Here is a tiny trained network, its code and every weight. The questions are about switching its units off for an input and a class, where a switched-off unit gives its printed mean instead of its output.

import numpy as np


def w(rows, s, z=0):
    codes = np.array(rows[::2]) - 128.0
    scale = np.full(codes.shape[1], s)
    scale[-1] = z or s
    return codes * scale


def f(y):
    return y / 2 * (1 + np.tanh(0.7978845608 * (y + 0.044715 * y**3)))


def log_softmax(a):
    a = a - a.max(-1, keepdims=True)
    return a - np.log(np.exp(a).sum(-1, keepdims=True))


def net(x, mask):
    res = np.array(x, float).reshape(1, 7) / 4 @ E
    y = f(res @ A[0][:, :-1].T + A[0][:, -1])
    res = res + np.where(mask, y, B[0][:, -1]) @ B[0][:, :-1]
    return log_softmax(res[-1] @ U[:, :-1].T + U[:, -1])


A, B = {}, {}
E = w([
[114,130,180,200,109,133,61,174,68,92,113,134],'x0',
[106,207,134,45,114,121,159,86,126,96,223,36],'x1',
[196,123,170,158,255,104,192,218,102,62,192,130],'x2',
[161,204,38,109,122,78,57,184,80,120,137,102],'x3',
[159,124,148,116,93,187,122,74,163,105,177,116],'x4',
[62,133,116,205,164,42,111,33,169,136,155,131],'x5',
[142,159,120,165,142,71,173,239,240,57,107,233],'x6',
],0.0079)
A[0] = w([
[144,112,140,165,127,153,55,156,42,150,122,105,133],'neuron 1',
[75,32,191,196,84,157,142,89,219,129,49,225,253],'neuron 2',
[133,107,141,177,100,140,33,201,44,129,12,156,115],'neuron 3',
[204,141,102,31,69,222,139,158,139,134,122,123,129],'neuron 4',
[91,104,49,126,115,91,134,115,169,230,2,182,202],'neuron 5',
[44,236,66,85,33,105,72,83,158,146,134,99,186],'neuron 6',
[89,104,212,91,79,198,134,61,97,128,154,65,50],'neuron 7',
],0.007,0.0026)
B[0] = w([
[75,142,119,107,91,163,140,86,79,144,78,147,170],'neuron 1',
[142,53,168,136,134,145,253,15,110,110,110,186,251],'neuron 2',
[175,19,54,58,216,79,147,72,78,113,93,32,211],'neuron 3',
[157,125,74,69,120,254,104,112,106,212,34,148,193],'neuron 4',
[209,176,49,103,170,186,108,120,88,240,93,180,216],'neuron 5',
[45,170,110,145,41,75,81,146,129,64,120,102,207],'neuron 6',
[143,180,156,145,156,90,169,238,178,95,157,163,191],'neuron 7',
],0.0088,0.013)
U = w([
[184,81,100,112,199,48,145,99,116,99,159,70,102],'0',
[193,188,141,132,178,183,132,247,169,219,146,189,134],'1',
[123,201,170,175,126,65,188,255,164,27,162,205,255],'2',
[125,117,112,89,134,109,136,238,159,67,78,103,94],'3',
[134,82,205,209,116,148,163,93,173,98,135,178,105],'4',
[50,161,148,147,65,93,49,166,142,113,194,40,14],'5',
[110,176,68,139,70,143,8,99,111,169,98,123,180],'6',
[126,85,121,74,128,195,154,29,57,222,92,107,113],'7',
],0.0081,0.0046)

Each question gives the input, the list of numbers given to net, and the class t.
The units are the neurons (one row each of A and B). Each row of codes is followed by its name. A weight is (code - 128) times the scale printed after its matrix; where a second scale follows, it is the last column's (A, B and U).
mask holds one flag per neuron, in row order. A switched-off neuron (its flag False) gives its mean, the last column of its row in B, instead of its output. The means were averaged over made-up inputs and are rounded, as every weight is.
A unit's drop is (log p(t) with every unit on - log p(t) with that unit switched off) / (log p(t) with every unit on - log p(t) with every unit switched off).
The circuit of an input: a set's keep is (log p(t) with only the set's units on - log p(t) with every unit switched off) / (log p(t) with every unit on - log p(t) with every unit switched off). Starting from all 7 units, units are removed one at a time, each time the one whose removal leaves the highest keep (on an exact tie, the one counted first), for as long as the keep stays at least 0.8.
units of the circuit, in order: the units of the circuit, biggest drop first
unit that matters most: the unit with the biggest drop
top k neurons: the k neurons with the biggest drops, biggest first
drop of u: that unit's drop, to one decimal
input [5,1,5,-6,1,8,-7], class 2: units of the circuit, in order	(neuron 7; neuron 3)
input [-2,-5,2,2,6,8,-4], class 4: units of the circuit, in order	(neuron 3; neuron 4)
input [-2,4,-6,-5,4,-4,-4], class 2: units of the circuit, in order	(neuron 7)
input [4,8,-7,2,-6,7,2], class 5: top 2 neurons	(neuron 6; neuron 4)
input [0,3,8,-5,4,-2,-6], class 2: top 3 neurons	(neuron 7; neuron 5; neuron 3)
input [-6,-4,6,-1,-5,-6,0], class 1: top 2 neurons	(neuron 2; neuron 3)
input [1,7,-6,2,-1,7,7], class 5: top 2 neurons	(neuron 6; neuron 4)
input [5,-2,7,1,3,8,-7], class 6: top 3 neurons	(neuron 2; neuron 3; neuron 1)
input [3,3,5,-1,-3,4,-6], class 0: top 3 neurons	(neuron 6; neuron 4; neuron 5)
input [0,-6,2,-1,3,0,6], class 4: top 2 neurons	(neuron 4; neuron 2)
input [-6,-5,3,4,2,8,5], class 1: units of the circuit, in order	(neuron 3; neuron 5)
input [-5,-8,4,2,-1,-6,2], class 7: top 3 neurons	(neuron 3; neuron 7; neuron 4)
input [-4,-2,-5,5,-2,0,-6], class 6: top 2 neurons	(neuron 6; neuron 2)
input [8,4,2,8,-8,-7,3], class 0: units of the circuit, in order	(neuron 3)
input [2,6,4,-6,-5,-8,4], class 1: units of the circuit, in order	(neuron 6; neuron 2)
input [7,5,5,-3,8,-3,-2], class 1: top 2 neurons	(neuron 6; neuron 2)
input [-6,2,-1,6,5,-2,4], class 6: units of the circuit, in order	(neuron 2; neuron 6)
input [4,-3,-8,5,-7,-2,8], class 7: units of the circuit, in order	(neuron 3; neuron 5)
input [-2,-1,1,3,-4,-3,3], class 1: top 4 neurons	(neuron 2; neuron 6; neuron 3; neuron 1)
input [8,-1,-2,1,4,7,1], class 4: top 2 neurons	(neuron 5; neuron 4)
input [-5,2,-6,-4,1,-8,-4], class 1: unit that matters most	neuron 7
input [-3,2,-8,3,-6,-8,4], class 6: top 2 neurons	(neuron 2; neuron 6)
input [4,3,-2,0,1,-1,5], class 2: top 2 neurons	(neuron 3; neuron 5)
input [7,3,3,-4,1,-7,-6], class 1: top 3 neurons	(neuron 7; neuron 2; neuron 6)
input [-1,2,-3,7,0,-5,-5], class 6: drop of neuron 2	0.2
input [-1,7,-5,5,-8,7,-6], class 5: drop of neuron 6	0.2
input [-8,5,8,8,0,4,6], class 2: units of the circuit, in order	(neuron 3)
input [-5,6,-4,6,7,-1,6], class 6: drop of neuron 7	0.1
input [3,4,-2,-7,-7,-4,-3], class 3: drop of neuron 3	-0.1
